Here is a tiny trained network, its code and every weight. The questions are about switching its units off for an input and a class, where a switched-off unit gives its printed mean instead of its output.

import numpy as np


def w(rows, s, z=0):
    codes = np.array(rows[::2]) - 128.0
    scale = np.full(codes.shape[1], s)
    scale[-1] = z or s
    return codes * scale


def f(y):
    return np.maximum(y, 0)


def log_softmax(a):
    a = a - a.max(-1, keepdims=True)
    return a - np.log(np.exp(a).sum(-1, keepdims=True))


def net(x, mask):
    res = np.array(x, float).reshape(1, 7) / 4 @ E
    y = f(res @ A[0][:, :-1].T + A[0][:, -1])
    res = res + np.where(mask, y, B[0][:, -1]) @ B[0][:, :-1]
    return log_softmax(res[-1] @ U[:, :-1].T + U[:, -1])


A, B = {}, {}
E = w([
[186,179,166,131,220,83,168,238,170,159,66],'x0',
[123,199,118,169,3,165,153,100,239,175,59],'x1',
[137,182,134,98,70,128,116,154,150,125,147],'x2',
[159,89,130,186,98,219,177,86,112,147,144],'x3',
[66,44,108,55,122,69,142,123,117,89,155],'x4',
[139,90,143,139,186,116,172,75,175,246,137],'x5',
[63,127,240,156,128,181,210,244,136,83,200],'x6',
],0.0054)
A[0] = w([
[170,133,51,118,144,107,44,75,112,131,111,217],'N0',
[147,160,99,126,104,72,93,93,166,158,88,167],'N1',
[56,101,149,72,156,82,136,190,96,51,156,181],'N2',
[145,112,65,123,98,153,65,101,120,90,105,157],'N3',
[95,65,119,136,79,173,107,31,113,136,142,202],'N4',
[142,54,141,145,171,146,189,86,91,203,160,208],'N5',
[127,115,74,113,131,116,63,124,50,52,140,194],'N6',
[78,135,160,147,89,198,150,145,150,115,159,215],'N7',
[149,120,87,116,158,92,101,100,182,185,99,183],'N8',
[125,157,191,141,139,153,172,253,135,86,134,252],'N9',
[141,184,147,182,91,193,166,112,190,177,122,237],'N10',
[111,126,76,118,89,143,78,90,100,53,135,176],'N11',
],0.0065,0.0031)
B[0] = w([
[143,153,67,52,143,91,33,95,77,148,90,217],'N0',
[60,245,58,55,115,59,89,105,150,214,64,184],'N1',
[58,26,235,114,161,17,159,202,146,58,237,227],'N2',
[118,179,85,115,38,88,104,114,75,98,112,184],'N3',
[29,106,47,140,87,145,154,21,108,86,209,217],'N4',
[136,53,109,163,205,152,168,70,114,181,150,214],'N5',
[127,119,155,97,126,81,58,145,21,52,161,217],'N6',
[150,92,146,182,72,161,231,142,180,38,167,210],'N7',
[86,142,66,35,193,64,102,71,167,240,66,189],'N8',
[194,134,253,201,153,144,223,228,212,38,95,255],'N9',
[152,209,90,185,59,215,217,83,227,152,59,229],'N10',
[67,164,116,133,11,93,74,125,55,9,177,199],'N11',
],0.005,0.0071)
U = w([
[110,214,66,65,137,75,102,102,219,236,43,184],'0',
[77,121,76,175,50,215,183,52,163,107,174,2],'1',
[136,3,105,140,239,128,168,69,97,199,144,237],'2',
[89,62,228,128,142,56,164,250,149,62,188,138],'3',
[237,203,180,211,119,208,193,188,196,119,45,187],'4',
[105,149,70,91,67,91,46,96,16,73,133,14],'5',
[194,153,163,106,198,128,68,186,62,150,147,91],'6',
],0.0053,0.0011)

Each question gives the input, the list of numbers given to net, and the class t.
The units are the neurons (one row each of A and B). Each row of codes is followed by its name. A weight is (code - 128) times the scale printed after its matrix; where a second scale follows, it is the last column's (A, B and U).
mask holds one flag per neuron, in row order. A switched-off neuron (its flag False) gives its mean, the last column of its row in B, instead of its output. The means were averaged over made-up inputs and are rounded, as every weight is.
A unit's drop is (log p(t) with every unit on - log p(t) with that unit switched off) / (log p(t) with every unit on - log p(t) with every unit switched off).
The circuit of an input: a set's keep is (log p(t) with only the set's units on - log p(t) with every unit switched off) / (log p(t) with every unit on - log p(t) with every unit switched off). Starting from all 12 units, units are removed one at a time, each time the one whose removal leaves the highest keep (on an exact tie, the one counted first), for as long as the keep stays at least 0.8.
circuit, biggest first: the units of the circuit, biggest drop first
most important unit: the unit with the biggest drop
top k neurons: the k neurons with the biggest drops, biggest first
drop when u is switched off: that unit's drop, to one decimal
input [-8,-6,1,6,-8,4,-8], class 5: most important unit => N0
input [1,3,-7,8,4,3,8], class 4: circuit, biggest first => (N9 N10 N2)
input [1,8,7,5,-1,1,-3], class 0: circuit, biggest first => (N1 N9)
input [7,-5,-1,-8,-7,1,-5], class 0: circuit, biggest first => (N8 N1)
input [-2,-1,0,6,-6,7,-4], class 0: circuit, biggest first => (N8 N2 N7)
input [8,-4,-6,3,-1,3,-8], class 0: circuit, biggest first => (N8 N1)
input [-5,4,-8,-2,-6,1,-4], class 0: top 2 neurons => (N1 N8)
input [-8,6,-3,2,-5,5,-6], class 0: top 3 neurons => (N1 N8 N0)
input [-4,7,-4,1,2,-4,-6], class 5: drop when N11 is switched off => 0.3
input [7,2,4,2,5,0,1], class 4: drop when N2 is switched off => 0.1
input [-7,-1,-4,-3,-1,8,-6], class 0: drop when N1 is switched off => 0.5
input [-8,3,3,5,0,-4,-4], class 5: drop when N8 is switched off => 0.0
